Below is a small trained network, with its code and all its weights. Each question gives an input and a class and asks what happens when units are switched off, that is, made to give their printed mean instead of their output.

import numpy as np


def w(rows, s, z=0):
    codes = np.array(rows[::2]) - 128.0
    scale = np.full(codes.shape[1], s)
    scale[-1] = z or s
    return codes * scale


def f(y):
    return np.maximum(y, 0)


def log_softmax(a):
    a = a - a.max(-1, keepdims=True)
    return a - np.log(np.exp(a).sum(-1, keepdims=True))


def net(x, mask):
    res = np.array(x, float).reshape(1, 7) / 4 @ E
    y = f(res @ A[0][:, :-1].T + A[0][:, -1])
    res = res + np.where(mask, y, B[0][:, -1]) @ B[0][:, :-1]
    return log_softmax(res[-1] @ U[:, :-1].T + U[:, -1])


A, B = {}, {}
E = w([
[108,17,123,110],'x0',
[86,131,35,127],'x1',
[167,39,182,67],'x2',
[90,45,139,238],'x3',
[202,141,3,80],'x4',
[161,75,179,193],'x5',
[252,117,103,219],'x6',
],0.0057)
A[0] = w([
[60,124,124,122,235],'N1',
[140,120,90,76,143],'N2',
[196,158,109,115,148],'N3',
[160,25,87,66,217],'N4',
[112,157,123,116,67],'N5',
[118,139,157,116,53],'N6',
[97,144,152,112,91],'N7',
[128,122,102,145,115],'N8',
[104,145,173,107,95],'N9',
[146,136,99,167,106],'N10',
[91,126,252,105,112],'N11',
[221,178,97,112,135],'N12',
[167,157,147,110,3],'N13',
[200,95,137,91,52],'N14',
[130,145,155,102,65],'N15',
[145,92,141,67,115],'N16',
[44,112,64,33,90],'N17',
[123,124,60,177,12],'N18',
],0.019,0.0037)
B[0] = w([
[149,188,135,168,208],'N1',
[87,137,122,156,194],'N2',
[118,170,164,128,213],'N3',
[75,145,134,254,248],'N4',
[102,171,121,127,153],'N5',
[147,129,108,124,146],'N6',
[133,149,84,138,161],'N7',
[152,126,117,116,153],'N8',
[153,127,95,115,172],'N9',
[186,124,151,125,176],'N10',
[130,83,17,125,255],'N11',
[124,207,168,124,248],'N12',
[125,124,163,126,151],'N13',
[65,76,148,148,183],'N14',
[135,144,116,102,148],'N15',
[78,171,90,149,184],'N16',
[97,91,225,59,247],'N17',
[178,156,90,87,181],'N18',
],0.035,0.01)
U = w([
[219,142,176,99,89],'0',
[114,168,91,228,247],'1',
[189,122,191,212,62],'2',
[68,248,242,142,149],'3',
[218,254,103,116,122],'4',
[110,155,87,84,154],'5',
[117,225,94,232,128],'6',
[153,62,209,101,2],'7',
],0.0064,0.0058)

Each question gives the input, the list of numbers given to net, and the class t.
The units are the neurons (one row each of A and B). Each row of codes is followed by its name. A weight is (code - 128) times the scale printed after its matrix; where a second scale follows, it is the last column's (A, B and U).
mask holds one flag per neuron, in row order. A switched-off neuron (its flag False) gives its mean, the last column of its row in B, instead of its output. The means were averaged over made-up inputs and are rounded, as every weight is.
A unit's drop is (log p(t) with every unit on - log p(t) with that unit switched off) / (log p(t) with every unit on - log p(t) with every unit switched off).
The circuit of an input: a set's keep is (log p(t) with only the set's units on - log p(t) with every unit switched off) / (log p(t) with every unit on - log p(t) with every unit switched off). Starting from the 12 units with the biggest drops (on a tie, the unit counted first), units are removed one at a time, each time the one whose removal leaves the highest keep (on an exact tie, the one counted first), for as long as the keep stays at least 0.8.
circuit, biggest first: the units of the circuit, biggest drop first
unit that matters most: the unit with the biggest drop
top k neurons: the k neurons with the biggest drops, biggest first
drop of u: that unit's drop, to one decimal
input [-8,-4,-4,-2,-2,-8,-7], class 5: circuit, biggest first	N11, N4
input [-2,-3,-6,2,-5,3,6], class 0: unit that matters most	N4
input [-8,-3,6,0,-1,7,-1], class 1: top 2 neurons	N17, N18
input [3,-7,1,6,0,3,8], class 2: circuit, biggest first	N16, N10, N12
input [2,2,-4,-2,8,4,3], class 3: top 2 neurons	N11, N12
input [-4,8,-3,4,0,4,-4], class 4: circuit, biggest first	N4, N18
input [-6,6,-8,-1,6,1,1], class 4: top 2 neurons	N18, N4
input [6,8,-2,7,-6,7,3], class 4: circuit, biggest first	N18, N4, N14
input [7,-4,-6,5,-5,6,3], class 1: top 2 neurons	N17, N12
input [3,-4,-2,2,0,-3,-4], class 5: circuit, biggest first	N4, N12
input [8,-6,-5,0,-6,7,1], class 5: circuit, biggest first	N4, N11
input [4,3,-8,7,-6,7,6], class 4: circuit, biggest first	N18, N4
input [-8,8,5,-3,-6,-3,-7], class 5: top 2 neurons	N11, N17
input [1,3,-2,-6,-1,8,8], class 3: circuit, biggest first	N11
input [-8,-3,5,8,-1,-7,0], class 1: top 3 neurons	N17, N12, N18
input [2,4,-6,-8,-1,4,7], class 3: top 3 neurons	N11, N12, N3
input [-8,-3,0,8,4,1,3], class 4: top 2 neurons	N17, N4
input [-7,-6,-6,2,5,8,1], class 4: top 4 neurons	N17, N4, N14, N10
input [-5,-1,7,4,-8,6,0], class 1: top 2 neurons	N17, N18
input [7,-8,1,-7,0,-1,1], class 6: top 3 neurons	N16, N17, N4
input [-3,6,8,7,-7,0,3], class 1: unit that matters most	N12
input [-4,4,0,1,8,-7,-3], class 3: drop of N5	0.0
